B =
[[119 127 121 126 130 123 117 132 121 126 119 120 128 120 125]
 [126 126 118 120 123 128 128 127 125 123 122 125 128 129 122]
 [126 132 122 134 126 132 121 130 128 130 134 124 129 122 138]
 [128 137 144 153 139 130 117 135 133 141 143 129 129 117 151]]
What is the bottom-left entry?
A: 128
What is the largest entry in the last row?
A: 153
What is the third entry on the diagonal from the top-right corner?
A: 129
The 1st entry in reading order is 119
What is the largest entry in the last column?
A: 151
What is the top-right entry?
A: 125
What is the entry just right of the largest entry?
A: 139
What is the entry just left of 144?
A: 137
What is the top entry of the column that holds the largest entry?
A: 126
What is the entry directly above the largest entry?
A: 134
The 2nd entry, reading row by row -> 127
What is the 5th entry, reading row by row?
A: 130
What is the fifth entry from the end, reading row by row?
A: 143
The 3rd largest entry is 144
What is the 3rd entry on the main diagonal?
A: 122
What is the second entry on the diagonal from the top-right corner?
A: 129

Read these off the array that follows. Indices start at 0.
1) What is the top-right entry?
2) What is the entry at row 1, column 1?
3) What is the entry at row 0, column 2?
4) What is the top-left entry?
5) What is the entry in row 2 and column 2?
6) What is the entry in row 1 and column 0?
7) What is the bottom entry of the column that holds the largest entry?
8) What is the entry in row 2 and column 0?
[[136 110 154 115 115 122 118]
 [134 106 151 110 112 119 107]
 [105 149 109 142 142 130 144]
 [137 114 150 116 116 125 122]
 [144 109 143 110 112 124 106]
 [148 110 143 112 112 126 102]
 [143 114 140 120 120 126 122]
 [139 111 147 112 112 127 107]
 [132 138 121 144 140 134 142]
 [134 144 114 142 140 139 140]
 [120 140 127 140 137 133 145]
 [142 112 137 116 114 132 111]
 [151 119 138 124 121 136 115]]
1) 118
2) 106
3) 154
4) 136
5) 109
6) 134
7) 138
8) 105

Questions about the table below.
1) Report the third largest entry.
2) Report the 5th-last entry, reading row by row.
3) Report the entry directly below the smallest entry.
4) Report the entry in the top-right corner.
5) Report the entry directly below the largest entry.
6) Report the entry in the bottom-right corner.
7) Report the largest entry in the first column.
8) Report the entry in the bottom-left corner.
[[121 143 125 136 134 115 130 130 128 135 130 133 136 127 149 128]
 [130 127 118 133 128 125 122 118 134 128 130 115 123 148 122 144]
 [142 126 155 129 123 151 134 127 102 126 134 121 139 130 123 124]
 [129 129 128 130 126 123 130 124 128 127 128 121 128 131 124 131]
 [133 127 132 126 123 125 127 129 124 132 130 124 137 125 125 126]]
1) 149
2) 124
3) 128
4) 128
5) 128
6) 126
7) 142
8) 133

Read these off the row that follows.
1) Read off the first entry from the left.
2) Read off the entry just left of 150.
3) Read off the fourth entry from the end.
4) Read off the centre entry.
131	108	139	141	134	117	115	103	121	150	137	141	99
1) 131
2) 121
3) 150
4) 115

A =
array([[125, 147, 128, 117, 117, 137, 117, 147, 143, 119, 121, 113, 128],
       [142, 124, 143, 150, 123, 137, 142, 116, 124, 128, 134, 153, 138],
       [142, 125, 143, 150, 123, 137, 141, 116, 125, 128, 134, 153, 138],
       [141, 123, 144, 150, 124, 136, 142, 116, 125, 128, 134, 153, 138],
       [141, 125, 143, 150, 123, 137, 141, 116, 125, 128, 134, 153, 138],
       [142, 137, 117, 140, 145, 138, 135, 128, 119, 150, 142, 148, 144],
       [126, 147, 127, 117, 117, 138, 117, 146, 143, 119, 121, 114, 129],
       [125, 117, 141, 130, 137, 120, 137, 128, 135, 129, 132, 125, 122],
       [125, 147, 128, 117, 117, 137, 117, 147, 143, 119, 121, 113, 128],
       [122, 120, 142, 126, 133, 120, 134, 132, 139, 125, 129, 120, 120],
       [142, 138, 117, 140, 145, 138, 135, 128, 118, 151, 142, 148, 144],
       [124, 119, 141, 127, 136, 120, 135, 130, 136, 128, 131, 123, 121],
       [128, 114, 140, 136, 143, 119, 142, 123, 129, 136, 137, 134, 125],
       [142, 137, 118, 140, 144, 138, 135, 128, 119, 150, 141, 148, 143],
       [141, 123, 144, 150, 125, 135, 142, 116, 125, 128, 134, 152, 138],
       [124, 147, 128, 116, 118, 137, 117, 147, 144, 119, 121, 112, 128]])
Indices start at 0.
The minimum -> 112
What is the entry at row 1, column 0?
Answer: 142
What is the top-left entry?
Answer: 125
The top-right entry -> 128
The entry directly above the smallest entry is 152
What is the bottom-right entry?
Answer: 128
The bottom-left entry -> 124
What is the top entry of the column that holds the smallest entry?
Answer: 113
The entry at row 0, column 1: 147
What is the entry at row 2, column 1?
Answer: 125
What is the entry in row 1 and column 2?
Answer: 143
The entry in row 1 and column 1 is 124
The entry in row 0 and column 2 -> 128

Read these off the matrix that follows.
1) Which number is the maximum?
2) Which number is the entry in the top-left corner?
3) Which number is the last entry, reading row by row?
4) Which number is the first entry in the row that holds the largest entry?
5) Which number is the first entry in the row that holds the smallest entry?
6) Which number is the second entry on the main diagonal?
7) Which number is the bottom entry of the column that holds the largest entry?
8) Which number is the minimum?
[[123 121 141 131 126 132 133 130 136 132 127 119]
 [133 132 122 132 129 123 134 136 128 130 129 125]
 [136 120 121 131 126 128 127 106 136 142 128 125]
 [132 127 122 129 130 124 133 115 103 117 119 128]
 [121 130 123 127 119 127 124 136 117 131 123 123]]
1) 142
2) 123
3) 123
4) 136
5) 132
6) 132
7) 131
8) 103

[[128 127 128 129 128 128 130 129 135 142 152 150 139 132 127 129]
 [130 129 127 128 128 128 129 127 128 127 129 137 146 153 145 136]
 [128 128 128 129 129 127 129 132 143 151 152 141 132 129 128 128]
 [152 152 138 133 128 127 127 128 128 128 128 127 127 129 132 143]
 [128 128 127 128 128 129 129 128 128 127 132 142 151 152 140 133]
 [129 128 127 129 129 133 145 153 150 140 133 128 128 129 129 129]
 [129 128 127 128 128 128 135 145 153 150 140 131 129 129 127 129]
 [128 128 128 129 128 128 128 128 127 128 132 141 151 151 140 133]
 [128 127 128 129 128 129 129 128 134 142 152 151 140 132 128 129]
 [129 131 133 144 152 149 139 132 128 128 128 127 129 129 129 128]]
The last entry, reading row by row: 128
The entry in the bottom-left corner is 129
The third entry on the main diagonal: 128
The 4th-last entry, reading row by row -> 129
The 5th entry, reading row by row?
A: 128
The third entry from the end, reading row by row is 129
The top-left entry -> 128
The fifth-last entry, reading row by row is 127
The largest entry in the last row -> 152
The second entry on the main diagonal -> 129
The largest entry in the last column is 143
The largest entry in the first column: 152
